Below is a small trained network, with its code and all its weights. Each question gives an input and a class and asks what happens when units are switched off, that is, made to give their printed mean instead of their output.

import numpy as np


def w(rows, s, z=0):
    codes = np.array(rows[::2]) - 128.0
    scale = np.full(codes.shape[1], s)
    scale[-1] = z or s
    return codes * scale


def norm(h):
    return h / np.sqrt((h * h).mean(-1, keepdims=True) + 1e-5)


def f(y):
    return y / 2 * (1 + np.tanh(0.7978845608 * (y + 0.044715 * y**3)))


def log_softmax(a):
    a = a - a.max(-1, keepdims=True)
    return a - np.log(np.exp(a).sum(-1, keepdims=True))


def net(x, mask):
    res = np.array(x, float).reshape(1, 3) / 4 @ E
    u = 0
    for l in range(3):
        y = f(norm(res) @ A[l][:, :-1].T + A[l][:, -1])
        res = res + np.where(mask[u : u + 7], y, B[l][:, -1]) @ B[l][:, :-1]
        u += 7
    return log_softmax(norm(res)[-1] @ U[:, :-1].T + U[:, -1])


A, B = {}, {}
E = w([
[108,185,98,35,179,149,212],'x0',
[226,160,59,148,165,157,90],'x1',
[156,255,132,74,67,104,108],'x2',
],0.01)
A[0] = w([
[86,152,220,65,165,109,209,39],'L0N0',
[245,140,110,176,81,131,147,4],'L0N1',
[100,124,146,85,43,87,128,34],'L0N2',
[73,154,58,64,175,187,197,128],'L0N3',
[68,60,213,132,113,135,172,67],'L0N4',
[152,148,188,129,1,121,22,43],'L0N5',
[189,137,213,54,92,33,156,33],'L0N6',
],0.0078,0.0039)
B[0] = w([
[136,78,162,94,57,96,158,198],'L0N0',
[138,138,163,140,116,196,169,162],'L0N1',
[95,136,103,161,151,81,105,154],'L0N2',
[171,64,181,113,174,52,185,254],'L0N3',
[137,103,196,178,83,156,170,197],'L0N4',
[104,198,121,167,152,140,254,236],'L0N5',
[127,180,95,136,125,47,100,160],'L0N6',
],0.0099,0.0054)
A[1] = w([
[117,106,121,187,124,155,143,2],'L1N0',
[155,156,99,101,93,113,109,142],'L1N1',
[178,135,114,107,184,132,157,41],'L1N2',
[133,134,117,171,185,156,176,84],'L1N3',
[140,157,113,75,138,90,156,91],'L1N4',
[161,146,129,6,108,93,116,25],'L1N5',
[118,66,139,84,143,127,145,142],'L1N6',
],0.015,0.0033)
B[1] = w([
[75,164,83,36,72,169,62,187],'L1N0',
[136,2,190,145,142,231,194,177],'L1N1',
[211,162,33,116,129,86,22,231],'L1N2',
[177,80,147,48,162,90,90,220],'L1N3',
[113,104,62,199,127,104,15,253],'L1N4',
[34,43,198,144,111,250,83,253],'L1N5',
[156,196,114,122,114,126,217,236],'L1N6',
],0.0084,0.0058)
A[2] = w([
[108,240,128,173,89,85,100,160],'L2N0',
[214,182,82,171,164,125,170,144],'L2N1',
[153,109,86,116,140,145,18,85],'L2N2',
[131,115,115,84,165,205,50,67],'L2N3',
[2,97,187,120,66,150,103,90],'L2N4',
[225,163,108,172,113,251,94,165],'L2N5',
[4,198,145,141,119,45,185,2],'L2N6',
],0.0099,0.0044)
B[2] = w([
[116,84,167,186,146,207,182,184],'L2N0',
[147,99,123,38,108,77,117,207],'L2N1',
[61,169,137,199,61,189,112,215],'L2N2',
[45,166,108,179,149,158,86,200],'L2N3',
[248,155,48,43,226,61,62,238],'L2N4',
[101,128,177,147,130,109,214,254],'L2N5',
[74,149,80,170,100,197,31,199],'L2N6',
],0.011,0.0081)
U = w([
[180,83,108,48,138,63,77,60],'0',
[73,131,137,167,86,155,101,78],'1',
[150,93,197,104,92,105,249,252],'2',
],0.019,0.00033)

Each question gives the input, the list of numbers given to net, and the class t.
The units are the neurons (one row each of A and B). Each row of codes is followed by its name. A weight is (code - 128) times the scale printed after its matrix; where a second scale follows, it is the last column's (A, B and U).
mask holds one flag per neuron, layer by layer. A switched-off neuron (its flag False) gives its mean, the last column of its row in B, instead of its output. The means were averaged over made-up inputs and are rounded, as every weight is.
A unit's drop is (log p(t) with every unit on - log p(t) with that unit switched off) / (log p(t) with every unit on - log p(t) with every unit switched off).
The circuit of an input: a set's keep is (log p(t) with only the set's units on - log p(t) with every unit switched off) / (log p(t) with every unit on - log p(t) with every unit switched off). Starting from the 12 units with the biggest drops (on a tie, the unit counted first), units are removed one at a time, each time the one whose removal leaves the highest keep (on an exact tie, the one counted first), for as long as the keep stays at least 0.8.
units of the circuit, in order: the units of the circuit, biggest drop first
k most important neurons: the k neurons with the biggest drops, biggest first
k most important neurons of layer l: the k neurons of layer l with the biggest drops, biggest first
drop when u is switched off: that unit's drop, to one decimal
input [0,-2,-1], class 0: 4 most important neurons : (L0N4 L0N3 L2N4 L2N5)
input [7,-4,3], class 0: most important neuron : (L1N5)
input [-8,8,1], class 2: units of the circuit, in order : (L2N5 L1N4)
input [2,0,-1], class 2: 3 most important neurons : (L0N0 L2N4 L0N3)
input [2,1,4], class 1: 2 most important neurons : (L1N4 L2N2)
input [3,-4,1], class 0: 2 most important neurons : (L2N4 L0N5)
input [3,5,1], class 1: 4 most important neurons : (L0N5 L2N2 L1N5 L2N4)
input [1,-5,3], class 0: 2 most important neurons : (L2N4 L0N0)
input [0,3,1], class 2: 3 most important neurons of layer 1 : (L1N4 L1N5 L1N0)
input [1,3,7], class 1: 4 most important neurons : (L1N4 L1N5 L0N4 L1N6)
input [1,-8,2], class 0: 3 most important neurons : (L2N4 L0N0 L0N5)
input [-4,-6,0], class 0: 2 most important neurons : (L2N4 L1N6)
input [-2,6,-1], class 1: 2 most important neurons of layer 2 : (L2N3 L2N2)
input [-3,8,4], class 2: units of the circuit, in order : (L2N5)
input [-2,3,1], class 2: 2 most important neurons of layer 0 : (L0N3 L0N1)
input [3,-4,7], class 0: drop when L2N4 is switched off : 1.0
input [0,6,2], class 2: drop when L0N1 is switched off : 0.3
input [5,-4,7], class 0: drop when L2N4 is switched off : 0.5
